Below are the code and all the weights of a small trained network. Each question names an input and a class and asks about switching units off, where a switched-off unit gives its printed mean instead of its output.

import numpy as np


def w(rows, s, z=0):
    codes = np.array(rows[::2]) - 128.0
    scale = np.full(codes.shape[1], s)
    scale[-1] = z or s
    return codes * scale


def f(y):
    return np.maximum(y, 0)


def log_softmax(a):
    a = a - a.max(-1, keepdims=True)
    return a - np.log(np.exp(a).sum(-1, keepdims=True))


def net(x, mask):
    res = np.array(x, float).reshape(1, 5) / 4 @ E
    y = f(res @ A[0][:, :-1].T + A[0][:, -1])
    res = res + np.where(mask, y, B[0][:, -1]) @ B[0][:, :-1]
    return log_softmax(res[-1] @ U[:, :-1].T + U[:, -1])


A, B = {}, {}
E = w([
[134,160,184,135,152,2,78],'x0',
[220,69,95,71,39,101,5],'x1',
[75,167,156,134,106,163,111],'x2',
[210,79,245,47,175,94,45],'x3',
[212,131,201,175,108,141,124],'x4',
],0.0089)
A[0] = w([
[156,161,129,146,143,149,128,157],'n1',
[142,108,106,87,115,101,33,204],'n2',
[190,136,150,162,124,57,146,123],'n3',
[159,83,60,54,131,156,111,221],'n4',
[139,138,129,130,143,91,154,107],'n5',
[189,111,120,155,106,252,153,152],'n6',
[176,117,127,130,142,116,123,120],'n7',
[123,130,99,156,125,141,149,163],'n8',
[139,146,123,164,98,158,134,179],'n9',
[126,137,173,146,114,128,62,97],'n10',
[118,134,173,125,130,110,103,151],'n11',
[135,132,94,155,107,129,137,180],'n12',
[133,138,123,143,133,116,134,89],'n13',
[110,143,129,125,153,91,156,155],'n14',
[145,114,133,109,137,163,97,252],'n15',
[143,142,138,135,145,137,110,137],'n16',
[168,148,165,118,115,132,135,44],'n17',
[154,108,91,126,119,200,159,220],'n18',
[68,134,128,122,151,93,168,174],'n19',
[111,98,141,103,148,167,167,228],'n20',
[124,93,64,122,151,142,227,226],'n21',
],0.017,0.0028)
B[0] = w([
[111,118,124,138,96,127,113,152],'n1',
[186,110,68,42,113,52,161,248],'n2',
[176,70,153,170,177,168,58,196],'n3',
[91,121,105,58,132,158,109,220],'n4',
[138,96,131,178,132,143,126,148],'n5',
[212,220,123,181,82,46,166,243],'n6',
[124,96,115,122,111,101,113,174],'n7',
[115,170,154,111,157,143,114,180],'n8',
[84,188,140,80,160,146,101,175],'n9',
[161,180,131,170,126,149,126,185],'n10',
[141,136,146,198,145,128,118,171],'n11',
[97,154,150,94,177,138,115,170],'n12',
[117,113,131,128,128,132,116,137],'n13',
[125,139,150,174,124,112,139,163],'n14',
[137,144,108,95,124,108,88,183],'n15',
[142,130,129,138,140,121,138,147],'n16',
[153,114,104,160,122,132,141,163],'n17',
[155,226,158,186,130,172,102,218],'n18',
[111,173,139,130,133,68,170,189],'n19',
[139,170,97,109,135,161,45,188],'n20',
[139,253,131,152,98,121,107,242],'n21',
],0.019,0.017)
U = w([
[86,32,86,60,177,122,150,159],'0',
[227,126,111,149,157,113,95,247],'1',
[113,106,157,134,155,218,156,3],'2',
[122,92,119,145,90,209,147,9],'3',
[80,167,134,113,180,214,85,216],'4',
[112,73,194,199,229,169,122,81],'5',
[94,254,190,216,156,136,190,165],'6',
],0.0095,0.0018)

Each question gives the input, the list of numbers given to net, and the class t.
The units are the neurons (one row each of A and B). Each row of codes is followed by its name. A weight is (code - 128) times the scale printed after its matrix; where a second scale follows, it is the last column's (A, B and U).
mask holds one flag per neuron, in row order. A switched-off neuron (its flag False) gives its mean, the last column of its row in B, instead of its output. The means were averaged over made-up inputs and are rounded, as every weight is.
A unit's drop is (log p(t) with every unit on - log p(t) with that unit switched off) / (log p(t) with every unit on - log p(t) with every unit switched off).
The circuit of an input: a set's keep is (log p(t) with only the set's units on - log p(t) with every unit switched off) / (log p(t) with every unit on - log p(t) with every unit switched off). Starting from the 12 units with the biggest drops (on a tie, the unit counted first), units are removed one at a time, each time the one whose removal leaves the highest keep (on an exact tie, the one counted first), for as long as the keep stays at least 0.8.
units of the circuit, in order: the units of the circuit, biggest drop first
most important unit: the unit with the biggest drop
k most important neurons: the k neurons with the biggest drops, biggest first
drop when u is switched off: that unit's drop, to one decimal
input [-2,6,-3,-3,-4], class 4: most important unit	n4
input [-3,-5,-1,5,3], class 1: 3 most important neurons	(n21, n18, n19)
input [0,-1,3,4,-5], class 1: 2 most important neurons	(n4, n21)
input [2,1,4,1,-8], class 0: units of the circuit, in order	(n6, n21, n18)
input [8,-1,6,6,-8], class 1: 3 most important neurons	(n2, n21, n18)
input [-8,2,-5,3,1], class 6: 2 most important neurons	(n18, n6)
input [-2,-3,2,4,1], class 1: 4 most important neurons	(n21, n18, n19, n9)
input [-3,2,4,2,3], class 1: 2 most important neurons	(n21, n19)
input [-1,-3,2,7,-1], class 1: 3 most important neurons	(n21, n18, n4)
input [7,-8,4,2,8], class 5: drop when n3 is switched off	0.3
input [8,-6,-2,4,-1], class 5: drop when n6 is switched off	0.2
input [-2,5,-1,1,-2], class 0: drop when n4 is switched off	0.1
